Below are the code and all the weights of a small trained network. Each question names an input and a class and asks about switching units off, where a switched-off unit gives its printed mean instead of its output.

import numpy as np


def w(rows, s, z=0):
    codes = np.array(rows[::2]) - 128.0
    scale = np.full(codes.shape[1], s)
    scale[-1] = z or s
    return codes * scale


def f(y):
    return np.maximum(y, 0)


def log_softmax(a):
    a = a - a.max(-1, keepdims=True)
    return a - np.log(np.exp(a).sum(-1, keepdims=True))


def net(x, mask):
    res = np.array(x, float).reshape(1, 7) / 4 @ E
    y = f(res @ A[0][:, :-1].T + A[0][:, -1])
    res = res + np.where(mask, y, B[0][:, -1]) @ B[0][:, :-1]
    return log_softmax(res[-1] @ U[:, :-1].T + U[:, -1])


A, B = {}, {}
E = w([
[179,158,145],'x0',
[207,254,102],'x1',
[162,149,115],'x2',
[8,204,100],'x3',
[107,204,143],'x4',
[154,149,17],'x5',
[150,141,10],'x6',
],0.0078)
A[0] = w([
[221,188,196,114],'neuron 0',
[141,183,69,167],'neuron 1',
[172,108,146,103],'neuron 2',
[138,236,117,154],'neuron 3',
[160,72,135,77],'neuron 4',
[79,238,154,110],'neuron 5',
[148,24,7,136],'neuron 6',
[87,184,83,121],'neuron 7',
[54,122,152,170],'neuron 8',
[181,141,156,87],'neuron 9',
[154,192,196,109],'neuron 10',
[122,151,31,64],'neuron 11',
[44,107,187,137],'neuron 12',
[134,132,231,156],'neuron 13',
[134,154,154,9],'neuron 14',
[68,130,245,154],'neuron 15',
[136,143,91,58],'neuron 16',
[121,191,49,207],'neuron 17',
],0.012)
B[0] = w([
[149,217,58,205],'neuron 0',
[88,119,97,210],'neuron 1',
[152,173,117,153],'neuron 2',
[134,141,78,220],'neuron 3',
[71,204,182,151],'neuron 4',
[52,226,73,194],'neuron 5',
[107,225,206,213],'neuron 6',
[103,124,45,182],'neuron 7',
[161,43,106,201],'neuron 8',
[168,217,73,151],'neuron 9',
[133,163,60,174],'neuron 10',
[9,173,156,168],'neuron 11',
[118,43,88,204],'neuron 12',
[105,89,35,209],'neuron 13',
[26,120,30,128],'neuron 14',
[95,54,65,226],'neuron 15',
[35,67,95,134],'neuron 16',
[6,105,120,247],'neuron 17',
],0.011,0.012)
U = w([
[78,6,84,127],'0',
[46,81,65,135],'1',
[253,37,253,7],'2',
[152,215,183,217],'3',
[229,143,72,85],'4',
[32,153,139,200],'5',
[62,59,120,154],'6',
[101,166,95,18],'7',
],0.0082,0.015)

Each question gives the input, the list of numbers given to net, and the class t.
The units are the neurons (one row each of A and B). Each row of codes is followed by its name. A weight is (code - 128) times the scale printed after its matrix; where a second scale follows, it is the last column's (A, B and U).
mask holds one flag per neuron, in row order. A switched-off neuron (its flag False) gives its mean, the last column of its row in B, instead of its output. The means were averaged over made-up inputs and are rounded, as every weight is.
A unit's drop is (log p(t) with every unit on - log p(t) with that unit switched off) / (log p(t) with every unit on - log p(t) with every unit switched off).
The circuit of an input: a set's keep is (log p(t) with only the set's units on - log p(t) with every unit switched off) / (log p(t) with every unit on - log p(t) with every unit switched off). Starting from the 12 units with the biggest drops (on a tie, the unit counted first), units are removed one at a time, each time the one whose removal leaves the highest keep (on an exact tie, the one counted first), for as long as the keep stays at least 0.8.
units of the circuit, in order: the units of the circuit, biggest drop first
top k neurons: the k neurons with the biggest drops, biggest first
drop when u is switched off: that unit's drop, to one decimal
input [2,-1,5,6,-7,5,5], class 5: units of the circuit, in order : [neuron 6]
input [7,4,-5,-7,0,-6,7], class 3: units of the circuit, in order : [neuron 15; neuron 12]
input [-4,4,3,5,-2,-2,-4], class 0: units of the circuit, in order : [neuron 6; neuron 0]
input [-2,7,7,-6,7,7,1], class 5: units of the circuit, in order : [neuron 15; neuron 11]
input [2,2,1,-5,4,5,-1], class 4: units of the circuit, in order : [neuron 11; neuron 0; neuron 15]
input [5,4,7,0,-3,5,6], class 5: units of the circuit, in order : [neuron 6; neuron 11]
input [-4,-8,-4,-3,6,-1,8], class 5: top 3 neurons : [neuron 6; neuron 15; neuron 13]
input [0,8,7,-3,-6,1,2], class 5: top 2 neurons : [neuron 17; neuron 1]
input [-3,-8,0,3,-8,5,-5], class 6: top 2 neurons : [neuron 6; neuron 13]
input [7,5,-2,2,-3,-4,-8], class 1: top 2 neurons : [neuron 15; neuron 13]
input [2,-5,-4,3,-6,7,-3], class 6: top 2 neurons : [neuron 5; neuron 0]
input [-6,8,-6,-5,0,0,-8], class 4: top 2 neurons : [neuron 17; neuron 0]
input [3,5,3,0,8,8,-8], class 7: drop when neuron 0 is switched off : 0.6
input [3,8,-6,5,-8,-6,-5], class 1: top neuron : [neuron 5]
input [-1,7,8,1,-6,-6,8], class 5: drop when neuron 15 is switched off : 0.3
input [1,-8,6,5,-1,-2,8], class 5: drop when neuron 6 is switched off : 0.8
